Here is a tiny trained network, its code and every weight. The questions are about switching its units off for an input and a class, where a switched-off unit gives its printed mean instead of its output.

import numpy as np


def w(rows, s, z=0):
    codes = np.array(rows[::2]) - 128.0
    scale = np.full(codes.shape[1], s)
    scale[-1] = z or s
    return codes * scale


def f(y):
    return np.maximum(y, 0)


def log_softmax(a):
    a = a - a.max(-1, keepdims=True)
    return a - np.log(np.exp(a).sum(-1, keepdims=True))


def net(x, mask):
    res = np.array(x, float).reshape(1, 4) / 4 @ E
    y = f(res @ A[0][:, :-1].T + A[0][:, -1])
    res = res + np.where(mask, y, B[0][:, -1]) @ B[0][:, :-1]
    return log_softmax(res[-1] @ U[:, :-1].T + U[:, -1])


A, B = {}, {}
E = w([
[135,238,43,128,115,91,199],'x0',
[97,170,150,52,114,80,62],'x1',
[223,187,149,111,147,179,109],'x2',
[147,128,150,254,177,103,13],'x3',
],0.015)
A[0] = w([
[115,157,134,195,223,87,88,33],'n0',
[163,97,74,214,123,159,165,35],'n1',
[16,71,74,192,101,31,148,57],'n2',
[212,199,155,127,178,159,125,41],'n3',
[96,194,165,96,136,62,73,53],'n4',
[119,218,11,157,120,109,135,3],'n5',
],0.012,0.0051)
B[0] = w([
[98,151,135,16,220,160,236,215],'n0',
[130,95,37,138,81,185,82,197],'n1',
[207,199,159,167,122,83,128,253],'n2',
[189,205,174,131,66,115,103,203],'n3',
[109,94,34,137,35,191,77,204],'n4',
[52,77,186,166,251,138,86,227],'n5',
],0.012,0.017)
U = w([
[191,194,181,173,103,89,121,47],'0',
[98,36,248,170,163,150,78,253],'1',
[105,159,101,63,143,133,238,154],'2',
[125,115,15,163,93,151,100,11],'3',
],0.016,0.0039)

Each question gives the input, the list of numbers given to net, and the class t.
The units are the neurons (one row each of A and B). Each row of codes is followed by its name. A weight is (code - 128) times the scale printed after its matrix; where a second scale follows, it is the last column's (A, B and U).
mask holds one flag per neuron, in row order. A switched-off neuron (its flag False) gives its mean, the last column of its row in B, instead of its output. The means were averaged over made-up inputs and are rounded, as every weight is.
A unit's drop is (log p(t) with every unit on - log p(t) with that unit switched off) / (log p(t) with every unit on - log p(t) with every unit switched off).
The circuit of an input: a set's keep is (log p(t) with only the set's units on - log p(t) with every unit switched off) / (log p(t) with every unit on - log p(t) with every unit switched off). Starting from all 6 units, units are removed one at a time, each time the one whose removal leaves the highest keep (on an exact tie, the one counted first), for as long as the keep stays at least 0.8.
circuit, biggest first: the units of the circuit, biggest drop first
unit that matters most: the unit with the biggest drop
top k neurons: the k neurons with the biggest drops, biggest first
drop of u: that unit's drop, to one decimal
input [-1,-5,-3,2], class 3: top 3 neurons -> (n1; n5; n3)
input [6,0,-3,4], class 1: circuit, biggest first -> (n5)
input [5,-3,3,0], class 1: top 2 neurons -> (n5; n2)
input [3,-5,4,5], class 2: top 3 neurons -> (n0; n2; n4)
input [-5,6,8,-2], class 0: top 3 neurons -> (n3; n5; n1)
input [-6,-5,-8,-8], class 0: top 2 neurons -> (n2; n0)
input [-1,8,5,8], class 2: top 2 neurons -> (n0; n1)
input [6,-6,-5,5], class 1: top 4 neurons -> (n5; n4; n3; n0)
input [-8,5,8,-2], class 0: top 2 neurons -> (n5; n3)
input [7,-6,-4,-1], class 1: top 2 neurons -> (n5; n4)
input [-3,-5,7,2], class 0: top 3 neurons -> (n3; n4; n5)
input [-5,3,-6,-3], class 0: circuit, biggest first -> (n5; n2)
input [6,0,3,3], class 1: top 2 neurons -> (n5; n2)
input [-4,4,-8,4], class 0: unit that matters most -> n2
input [5,2,-1,-5], class 1: circuit, biggest first -> (n5; n0)
input [-3,-7,6,5], class 3: drop of n5 -> 0.2
input [3,-2,-4,7], class 2: drop of n0 -> 1.5
input [-5,-6,4,-3], class 3: drop of n2 -> 0.5
